Each row has a name. After each piece below comes the name of the row it's from, unless a question asks for something else. Each question is about the rows just above it. Some pieces are copies with a little noise.

E: [173  78 157 126 117 130  99 175 114 179  84 132 111  76 162 100 109 102
 157 118 141 153 108  82 133 160 129 117 165  99 126 146 116 173  79  76
  92  98 149 142  99 176  89 137 157 127  82 104 133 142 126 138 122 118
 123]
B: [124  84  97 179 109 159 139 132 163 118 139  98 159  99 133  89 142 152
  78  90 168 136  79  76 115 132  86 115 115 115 171 175  91 169 161  86
  92 115 146 140 167 172 152 179 153 116 131 107 161 138  89  93 130 132
  92]
Y: [ 97  83 121 113 159 136 169 171 150 106 101 162 126 114  79 133 117  88
  91 159  78 118 129  84  75 172  81 113 158 111 131 168 100 101 180 136
 144 160  85 158 171 107 178 106  97 119 119 126 120 150 136 139 171 116
 117]
W: [147 128 108 143 107 100 152 147 166 158 158 120 143 158  96  91 179 116
 172  77  83  88 145  99 154 111 110 140 178 134 166 112 113 109 180 149
 148  86 124  90 103 157 115 127 132  77  83 130 125 126  80 114  88 128
 112]
T: [173  76 123 153 108  82 117 156 173 126  99 165  84 126 122 127 142 133
 102 109 160 111 129 116 175 104  78 133  99  99  76 157 157 141 118  89
 146 118  98  92 176 132 126 179 142 117  79 138 137  82 114 149 130 162
 100]
asked: [123  85  97 181 107 161 138 133 160 118 140 101 159 100 133  89 142 149
  77  90 168 136  77  77 115 134  87 116 115 112 174 175  89 170 160  86
  92 114 147 139 167 176 153 178 152 115 130 108 163 137  89  91 129 132
  95] -> B
asked: [ 98  83 121 114 159 137 169 170 148 105 102 163 125 114  80 133 117  88
  90 160  77 118 131  85  74 172  80 114 158 111 133 168 101 101 181 136
 144 161  84 158 171 107 178 106  98 118 119 127 120 150 137 140 171 117
 118] -> Y
Put [ 76  76  78  79  82  82  84  89  92  98  99  99  99 100 102 104 108 109
 111 114 116 117 117 118 118 122 123 126 126 126 127 129 130 132 133 133
 137 138 141 142 142 146 149 153 156 157 157 160 162 165 173 173 175 176
 179] back in order: which row is it? -> T

Z: [136 128 149 140 113 141 115 109 132 132 165 139 135 137 111 116 127 126
 101 128  99 133 166 142 162 116 150 122 118 156]
N: [136 128 166 140 113 141 115 109 152 134 165 139 135 137 111 116 127 126
 101 128  99 133 166 142 162 116 150 122 118 156]
D: [136 128 166 140 113 141 115 109 152 134 165 139 135 137 111 116 127 126
 101 128  99 133 166 142 162 116 150 122 118 129]
G: [128 125 159 132 110 135 117 104 146 130 155 132 128 130 105 114 119 119
 102 123  97 127 159 134 154 112 147 117 114 155]
S: [134 126 111 118 116 156 139 141 115 137 128 136 122 152 163 128 142 135
 116 140 101 127 113  99 109 150 165 133 166 166]
asked: [136 125 112 118 118 156 137 143 117 137 128 138 124 152 163 129 141 134
 116 141 101 127 114 101 108 150 164 134 170 165] -> S
asked: [128 125 159 133 111 135 118 104 143 131 157 131 127 129 105 113 121 117
 101 122  96 129 160 134 155 113 149 113 116 156] -> G
Which row holds these entries in another order? [ 99 101 109 111 113 115 116 116 118 122 126 127 128 128 133 134 135 136
 137 139 140 141 142 150 152 156 162 165 166 166] -> N

kesun: [130 130 121 117 167 125 136 120 125 122 126 113]
fifog: [118 117 125  98 128 119 131 124 116 115 125 125]
loda: [ 98 117 131 125 116 119 128 125 124 118 125 116]
asked: [ 98 117 132 126 117 117 129 124 125 119 125 117] -> loda
asked: [129 131 121 118 166 126 135 120 125 122 128 114] -> kesun
[125 125 115 116 124 131 119 128  98 125 117 118] is which row reordered? -> fifog

Mapa: [145 114 115 121 120 129 142 122 126 103 144 143 127 129 121 122 127 135
 127 156 131 126 131 132 150 112 120 131 109 139 119]
rapo: [156 121 106 108 135 132 149 120 121  84 151 130 123 124 140 119 130 139
 122 139 132 134 141 141 135 107 112 108 116 143 112]
foso: [134 135 119 112 108  84 135 124 116 132 130 112 156 140 149 107 108 106
 132 122 139 130 120 121 141 139 143 141 122 121 151]
Suv: [140 124 107 130 114 120 136 116 123 115 139 139 131 123 112 116 127 125
 137 134 130 118 138 137 148 114 126 115 117 138 111]
tufi: [145 128 115 113 114 150 146 123 129 108 146 136 152 120 137 116 127 130
 130 137 123 128 136 150 134 104 131 132 106 150 113]
sile: [119 134 110 127 128 126 126 115 131 102 139 128 116 120 112 137 123 113
 125 149 147 137 152 134 135 136 127 127 112 136 112]
fesoz: [129 117 104 126 114 138 125 113 121 101 134 125 124 121 124 115 125 120
 126 131 120 126 142 131 141 121 124 124 115 143 108]
Fuf: [156 121 106 108 135 132 149 120 121  84 151 130 123 124 140 119 130 139
 122 139 132 134 141 141 135 120 112 108 116 143 112]
Put [ 84 106 107 108 108 112 112 116 119 120 121 121 122 123 124 130 130 132
 132 134 135 135 139 139 140 141 141 143 149 151 156] back in order: which row is it? -> rapo
asked: [157 121 105 109 135 132 149 121 120  83 150 130 123 125 140 117 131 139
 124 138 132 134 141 141 133 120 111 108 117 144 113] -> Fuf

Rado: [138 142 113 118 142 169 145 111 144 147 118 136 134 153 161 102]
serik: [115 142 136 115 114 121 142 123 103 123 138  98 150 116  88 114]
dusev: [140 117 125 136 139 139 118 139 154 130 121 163 104 139 173 137]
leba: [143 111 120 140 150 140 111 133 150 135 120 160 103 139 165 143]
fub: [119 133 137 122 123 121 136 120 106 131 134 102 142 123  91 121]
dav: [150  99 138 142 115  88 114 121 114 142 116 115 103 123 123 136]
Lumin: [142 111 118 144 147 139 113 136 153 134 118 161 102 142 169 145]
Which row holds these entries in another order? [139 165 143 143 111 120 140 150 140 111 133 150 135 120 160 103] -> leba
Which row holds these entries in another order? [102 111 113 118 118 134 136 139 142 142 144 145 147 153 161 169] -> Lumin
[114  88 116 150  98 138 123 103 123 142 121 114 115 136 142 115] is which row reordered? -> serik

Fuz: [138 107 115 125]
Rugab: [137 107 114 125]
niz: [125 138 114 107]
zefe: [113 127 143 101]
[127 143 101 113] is which row reordered? -> zefe
Which row holds these entries in another order? [138 114 107 125] -> niz
Put [107 114 138 125] back in order: which row is it? -> niz
[138 107 115 125] is in which row? -> Fuz

Lep: [ 97 123 129  78]
tudem: [165 137 123 182]
Poset: [165 135 123 182]
[123 137 165 182] is which row reordered? -> tudem
asked: [165 135 123 182] -> Poset
asked: [165 137 123 182] -> tudem
asked: [100 122 128  80] -> Lep
asked: [165 137 123 182] -> tudem
asked: [166 135 123 182] -> Poset

dolo: [129 112 125 100 128 117  95 108 128  86 132 106]
gaz: [100  95 128 117 108 131 129 112 128 126 106  86]
gisos: [100  86 117 132 106 126 128 112 108 129 128  95]
Put [ 86  95 100 106 108 112 117 125 128 128 129 132] back in order: which row is it? -> dolo
[129 117  95 128 132 128 126  86 100 106 112 108] is which row reordered? -> gisos
asked: [ 99  86 118 131 106 126 128 112 109 129 128  94] -> gisos

gukel: [131 143 130 122 126 128 131 125 137 130 129 139 135 125 131 126 137 134
 133 128 134 134 130 141 133]
difo: [122 134 105 125 112 113 125 128 136 130 121 109 132 117 132 116 134 120
 130 133 106 134 126 129 127]
Meba: [121 121 116 132 119 125 125 131 126 124 120 113 130 126 129 127 129 126
 129 129 113 129 125 124 123]
nutam: [136 148 131 114 132 120 130 118 139 136 138 143 126 121 128 117 130 123
 128 128 140 130 132 136 138]
letil: [140 153 133 113 135 118 132 117 141 141 143 146 125 121 129 115 129 120
 128 130 142 130 135 136 141]
mone: [131 143 130 121 126 128 130 125 137 130 129 139 135 125 130 126 137 134
 132 127 134 133 130 140 133]
Fid: [121 129 107 129 114 117 125 130 133 128 120 109 132 120 132 120 133 122
 130 133 107 133 126 127 125]
zis: [129 137 128 126 125 130 130 128 135 128 126 133 136 127 131 129 137 135
 133 129 130 134 129 138 130]
lale: [125 107 133 129 130 109 117 107 120 133 133 126 132 132 133 120 114 120
 122 122 127 128 130 129 125]
fubu: [135 115 129 130 133 136 153 113 117 141 128 118 142 129 146 141 130 125
 140 135 143 120 121 141 133]
tok: [121 120 116 133 119 124 125 132 126 125 120 112 130 126 129 127 129 126
 129 130 112 129 125 124 123]
Put [123 124 125 129 113 129 129 126 129 127 129 126 130 113 120 124 126 131
 125 125 119 132 116 121 121] back in order: which row is it? -> Meba
asked: [129 138 128 126 126 130 130 129 135 128 125 133 137 127 130 128 138 135
 132 131 130 134 129 138 130] -> zis
[141 136 135 130 142 130 128 120 129 115 129 121 125 146 143 141 141 117
 132 118 135 113 133 153 140] is which row reordered? -> letil
Put [125 126 126 127 128 128 128 129 129 129 129 130 130 130 130 131 133 133
 134 135 135 136 137 137 138] back in order: which row is it? -> zis
Which row holds [121 121 116 132 119 125 125 131 126 124 120 113 130 126 129 127 129 126
 129 129 113 129 125 124 123]? -> Meba
[130 133 128 120 109 132 120 132 120 133 122 130 133 107 133 126 127 125
 121 129 107 129 114 117 125] is which row reordered? -> Fid

Ful: [136 149 133 118  91 118  77]
pubi: [127 132 133 133 136 121 132]
fot: [ 77 133  91 148 136 118 118]
Fetim: [127 129 137 136 137 120 136]
Which row holds these entries in another order? [118 118 136 148  91 133  77] -> fot
asked: [ 78 132  90 148 137 118 118] -> fot
asked: [127 132 133 132 137 120 131] -> pubi
asked: [127 128 136 136 138 120 137] -> Fetim
[137 120 136 127 129 137 136] is which row reordered? -> Fetim

getem: [135  85 106  87 135 132 143 125 130 132]
bez: [124 171 151 166 122 128 117 136 123 125]
pem: [137  88 109  86 128 131 145 127 127 129]
asked: [135  85 106  86 137 130 142 126 130 131] -> getem
Put [135 130 132 106  85  87 135 143 132 125] back in order: which row is it? -> getem

lidu: [128 141  98 118]
kenik: [129  97 141 118]
tifab: [129 121 143 134]
saveg: [118 141  98 129]
Which row holds these entries in another order? [ 98 118 128 141] -> lidu
Which row holds these entries in another order? [ 98 118 129 141] -> saveg
asked: [118 141  99 128] -> saveg
asked: [128 142  99 118] -> lidu
asked: [129 121 143 135] -> tifab

ruzop: [ 85 135  91 146 142 106 127]
Naru: [125 135 131 133 133 121 139]
lituz: [127 138 117 118 135 131 124]
asked: [127 139 117 118 138 132 125] -> lituz

visif: [133 134 130 140]
toleg: [104 174 108 150]
gog: [108 174 150 103]
rab: [150 174 103 108]
Put [150 104 174 108] back in order: which row is it? -> toleg
asked: [104 173 109 150] -> toleg
Put [133 134 140 130] back in order: which row is it? -> visif
asked: [109 175 149 102] -> gog
[104 108 150 174] is which row reordered? -> toleg

mufi: [123 147 131 135 115 129 103 125 147 139 112 152 141 104 142 123 136 113
 145 100 136 124 130 162 115 153 161 177 116 134 133 111 131 134 126 143]
Fuzo: [132 124  85 126 133 141 147 134 107 116 108  84 101 155 118 118 140 138
 133 180 145 151 118 118 140 127 133  92 105 129 112 149 133 123 133 111]
sor: [158 113 145 124 131 121 105 123 135 122 112 126 122 134 140 132 150 115
 131  91 138  91 143 116 146 140 148 158 107 118 128 149 139 101 129 143]
Ruliz: [ 91 112 146 145 101 131 105 158 135 115 140 126 132 113 122 123 107 116
 143 143 158 118 121 122 131 139 134 138 150 124 128 129 150 140 148  91]
[158 107 118 128 149 139 101 129 143 158 113 145 124 131 121 105 123 135
 122 112 126 122 134 140 132 150 115 131  91 138  91 143 116 146 140 148] is which row reordered? -> sor
asked: [132 123  87 125 133 142 147 133 109 117 112  85 102 156 118 117 141 137
 134 180 145 153 120 118 139 127 135  91 106 130 112 149 133 122 131 111] -> Fuzo
Put [143 123 147 131 135 115 129 103 125 147 139 112 152 141 104 142 123 136
 113 145 100 136 124 130 162 115 153 161 177 116 134 133 111 131 134 126] back in order: which row is it? -> mufi
asked: [122 147 130 136 115 128 103 124 147 139 112 153 141 104 142 123 136 113
 145 100 136 124 130 162 115 154 162 176 115 134 133 111 131 134 126 143] -> mufi
asked: [ 90 113 145 145 101 130 104 157 135 115 138 125 132 112 122 124 107 117
 143 143 158 119 120 122 133 140 134 138 149 123 129 127 151 141 148  91] -> Ruliz

kur: [ 92 115 158  94]
kufi: [119 116  89 116]
deg: [149 116 142 144]
midar: [ 92 115 158 164]
dafa: [122  95 128 129]
Zego: [145 116  99 137]
Guz: [119 116 146 137]
mego: [119 116 128  97]
Mozi: [ 95 129 123 128]
[ 95 128 129 122] is which row reordered? -> dafa
asked: [ 95 129 124 128] -> Mozi
asked: [ 90 116 159 164] -> midar
asked: [119 118  89 117] -> kufi

meb: [130 136 134 131 130 122  95  93 113 128 168 119 130 157]
Zinu: [110 122 166 120 142 151 126 134 125 132 137 159 126  90]
gagi: [112 127 169 122 143 149 111 118 119 131 155 156 127 102]
bukep: [119 132 157 126 139 137  96 100 113 129 171 141 129 130]
nug: [124  96 128 133 112 129 140 151 172 130 134 136  94 133]
kulos: [114 129 167 123 142 146 105 111 116 130 162 153 128 111]
terar: [123 134 151 128 136 133  94  96 112 129 172 133 130 140]
Logas: [127 135 142 129 134 126  94  94 112 129 172 126 130 149]
vadon: [116 130 163 124 141 142 100 105 114 130 167 147 128 120]
[102 127 156 155 131 119 118 111 149 143 122 169 127 112] is which row reordered? -> gagi
[ 96 100 113 119 126 129 129 130 132 137 139 141 157 171] is which row reordered? -> bukep
Put [151 128 130 133  96 123 133 136 140  94 134 112 172 129] back in order: which row is it? -> terar
Which row holds these entries in another order? [111 102 156 122 119 131 149 112 127 155 169 118 127 143] -> gagi
asked: [124  95 128 132 111 129 140 150 172 130 134 137  93 133] -> nug

gova: [135  85 123 145  78 124 117]
Sodu: [124 136 128  83 150  94 127]
kuza: [123 100 125 146  92 116 131]
ruz: [129 104 123 146  91 117 128]
Vub: [128  94 124 150  83 136 128]
Which row holds these entries in another order? [128 128 150 124 136  83  94] -> Vub
asked: [136  85 124 145  79 125 117] -> gova
Which row holds these entries in another order? [128 136  83 150 124  94 128] -> Vub
asked: [129 104 122 146  92 117 129] -> ruz

Duf: [127 126 174 130 128]
Vulu: [128 130 126 127 173]
Tubus: [101 149 130 127 127]
mabil: [128 173 130 127 127]
asked: [126 130 126 126 174] -> Vulu
Put [127 127 128 173 130] back in order: which row is it? -> mabil
[126 127 128 130 173] is which row reordered? -> Vulu

mari: [139 141 116 143 115 119 152 145 129]
lole: [117 131 120 130 116 122 136 117 134]
Vodom: [125 124 123 119 120 122 122 130 134]
Pif: [117 136 120 117 121 131 130 134 116]
asked: [125 124 123 119 120 122 122 130 134] -> Vodom
asked: [116 131 120 130 116 122 136 117 134] -> lole
Put [136 130 117 117 116 134 131 120 122] back in order: which row is it? -> lole
Which row holds these entries in another order? [116 117 117 120 121 130 131 134 136] -> Pif

nebu: [100 106 154  96]
ged: [125 147 111 113]
Zun: [154  96  83 157]
Nepe: [125 147 135 113]
asked: [126 148 134 113] -> Nepe
asked: [ 98 105 153  97] -> nebu
Put [106 154  96 100] back in order: which row is it? -> nebu
asked: [124 146 111 113] -> ged

Nife: [161 144 148 115 103 104  96 120 100 150 128 122 130 108 112  97 130 117]
Vova: [161 144 148 115 103 104  96 120 100 150 128 125 132 147 149 159 114 135]
bigel: [161 144 148 115 103 104  96 120 100 150 132 164 139 100 152 133 129 127]
asked: [161 146 147 117 102 103  98 119  99 153 132 164 138  98 151 133 131 129] -> bigel

nabo: [108 126 112 159 162 111 109 130 107 133 112 147 151 136 127]
Rezik: [152 111 131 115 118 139 127 133 104 146 151 137 149 155 139]
tigul: [146 125 128 116 101 141 132 133 100 152 160 144 138 151 126]
karat: [135 126 151 127 122 136  91 131 105 115 120 119  75 132 108]
Put [146 155 131 152 139 127 137 149 115 118 111 151 133 104 139] back in order: which row is it? -> Rezik
Which row holds these entries in another order? [144 125 101 128 146 141 133 152 116 160 132 126 138 151 100] -> tigul

Vas: [ 85 137  93 125 105  98  97 116  96]
Sono: [ 87 131  94 136  99 107  89 153 104]
bag: [136 131  99 107 104  86 153  94  89]
mugir: [117 154 112 166 102  96  92 150  99]
rulo: [ 95 119  88 149  98  92 107 131 125]
Repu: [105 109 101 144  99 104  96 111 128]
Reviz: [126  93 120 153 111  85  95 128  84]
asked: [127  92 120 152 112  84  94 127  85] -> Reviz
Put [104 153  89 107  99 136  94 131  87] back in order: which row is it? -> Sono
asked: [105 110 101 144  98 103  97 112 127] -> Repu
asked: [135 131  99 107 104  86 154  94  88] -> bag
asked: [ 83 137  93 125 106  98  97 116  96] -> Vas
asked: [ 96 119  89 148  98  91 105 132 126] -> rulo

